Here is a tiny trained network, its code and every weight. The questions are about switching its units off for an input and a class, where a switched-off unit gives its printed mean instead of its output.

import numpy as np


def w(rows, s, z=0):
    codes = np.array(rows[::2]) - 128.0
    scale = np.full(codes.shape[1], s)
    scale[-1] = z or s
    return codes * scale


def f(y):
    return np.maximum(y, 0)


def log_softmax(a):
    a = a - a.max(-1, keepdims=True)
    return a - np.log(np.exp(a).sum(-1, keepdims=True))


def net(x, mask):
    res = np.array(x, float).reshape(1, 3) / 4 @ E
    y = f(res @ A[0][:, :-1].T + A[0][:, -1])
    res = res + np.where(mask, y, B[0][:, -1]) @ B[0][:, :-1]
    return log_softmax(res[-1] @ U[:, :-1].T + U[:, -1])


A, B = {}, {}
E = w([
[233,204,244,32,157,203,202,117],'x0',
[169,215,39,138,73,207,2,128],'x1',
[174,127,57,236,247,170,185,47],'x2',
],0.0065)
A[0] = w([
[85,73,172,111,168,72,206,131,95],'neuron 0',
[67,124,163,70,63,108,89,211,57],'neuron 1',
[110,112,166,68,59,94,97,207,61],'neuron 2',
[148,199,71,125,90,197,62,132,21],'neuron 3',
[73,57,199,112,197,66,193,130,64],'neuron 4',
[35,58,65,227,104,79,85,121,99],'neuron 5',
[95,133,185,57,25,112,82,216,32],'neuron 6',
[183,124,74,225,232,183,173,43,79],'neuron 7',
[97,139,163,60,63,99,106,222,164],'neuron 8',
[228,214,229,66,135,214,192,107,2],'neuron 9',
[2,65,42,203,95,41,74,150,71],'neuron 10',
[159,219,68,113,93,198,55,104,143],'neuron 11',
[168,220,90,139,99,205,32,137,137],'neuron 12',
[89,56,193,101,151,62,225,113,47],'neuron 13',
],0.0062,0.0034)
B[0] = w([
[52,82,159,197,55,182,43,181,193],'neuron 0',
[185,38,67,184,191,109,156,122,198],'neuron 1',
[202,27,34,211,235,95,113,122,196],'neuron 2',
[58,91,186,186,70,223,62,179,180],'neuron 3',
[71,86,185,197,71,190,54,187,200],'neuron 4',
[205,173,210,38,147,192,228,239,237],'neuron 5',
[158,75,91,195,212,127,129,134,213],'neuron 6',
[188,10,51,229,226,98,147,158,223],'neuron 7',
[177,56,61,198,220,60,179,113,222],'neuron 8',
[185,167,231,54,132,193,221,245,227],'neuron 9',
[206,188,250,1,131,223,219,237,255],'neuron 10',
[45,84,169,179,89,155,92,182,213],'neuron 11',
[77,95,163,172,94,150,126,177,216],'neuron 12',
[75,85,176,191,79,182,41,175,200],'neuron 13',
],0.0055,0.0078)
U = w([
[180,149,171,46,134,161,166,164,104],'0',
[169,84,74,190,189,112,129,122,99],'1',
[8,108,152,173,72,158,86,148,97],'2',
[102,142,120,109,123,102,140,115,251],'3',
[105,176,91,95,123,116,119,63,101],'4',
[115,162,105,101,108,114,113,39,103],'5',
[113,160,85,73,122,111,118,52,101],'6',
[123,179,106,71,109,80,96,32,97],'7',
],0.012,0.014)

Each question gives the input, the list of numbers given to net, and the class t.
The units are the neurons (one row each of A and B). Each row of codes is followed by its name. A weight is (code - 128) times the scale printed after its matrix; where a second scale follows, it is the last column's (A, B and U).
mask holds one flag per neuron, in row order. A switched-off neuron (its flag False) gives its mean, the last column of its row in B, instead of its output. The means were averaged over made-up inputs and are rounded, as every weight is.
A unit's drop is (log p(t) with every unit on - log p(t) with that unit switched off) / (log p(t) with every unit on - log p(t) with every unit switched off).
The circuit of an input: a set's keep is (log p(t) with only the set's units on - log p(t) with every unit switched off) / (log p(t) with every unit on - log p(t) with every unit switched off). Starting from the 12 units with the biggest drops (on a tie, the unit counted first), units are removed one at a time, each time the one whose removal leaves the highest keep (on an exact tie, the one counted first), for as long as the keep stays at least 0.8.
circuit, biggest first: the units of the circuit, biggest drop first
top k neurons: the k neurons with the biggest drops, biggest first
drop of u: that unit's drop, to one decimal
input [0,6,4], class 2: circuit, biggest first	neuron 11; neuron 3
input [0,-1,-2], class 3: top neuron	neuron 7
input [-6,-8,2], class 2: top 2 neurons	neuron 0; neuron 4
input [6,8,3], class 2: circuit, biggest first	neuron 11; neuron 3
input [-6,2,-3], class 0: top 2 neurons	neuron 10; neuron 5
input [-4,1,-2], class 0: circuit, biggest first	neuron 10; neuron 5
input [4,-6,-6], class 1: top 2 neurons	neuron 8; neuron 2
input [2,-3,-2], class 3: top 2 neurons	neuron 10; neuron 11
input [-5,-7,-7], class 1: top 3 neurons	neuron 2; neuron 8; neuron 1
input [-6,-7,3], class 2: top 4 neurons	neuron 0; neuron 4; neuron 13; neuron 9
input [3,1,3], class 3: top 2 neurons	neuron 10; neuron 5
input [-5,0,-5], class 0: top 3 neurons	neuron 10; neuron 5; neuron 7
input [2,-5,-4], class 2: drop of neuron 7	0.2
input [-2,7,2], class 2: drop of neuron 12	0.0
input [-6,-4,0], class 0: drop of neuron 5	0.2
input [-8,2,-5], class 0: drop of neuron 10	0.5
input [2,7,-7], class 1: top 4 neurons	neuron 8; neuron 2; neuron 6; neuron 1
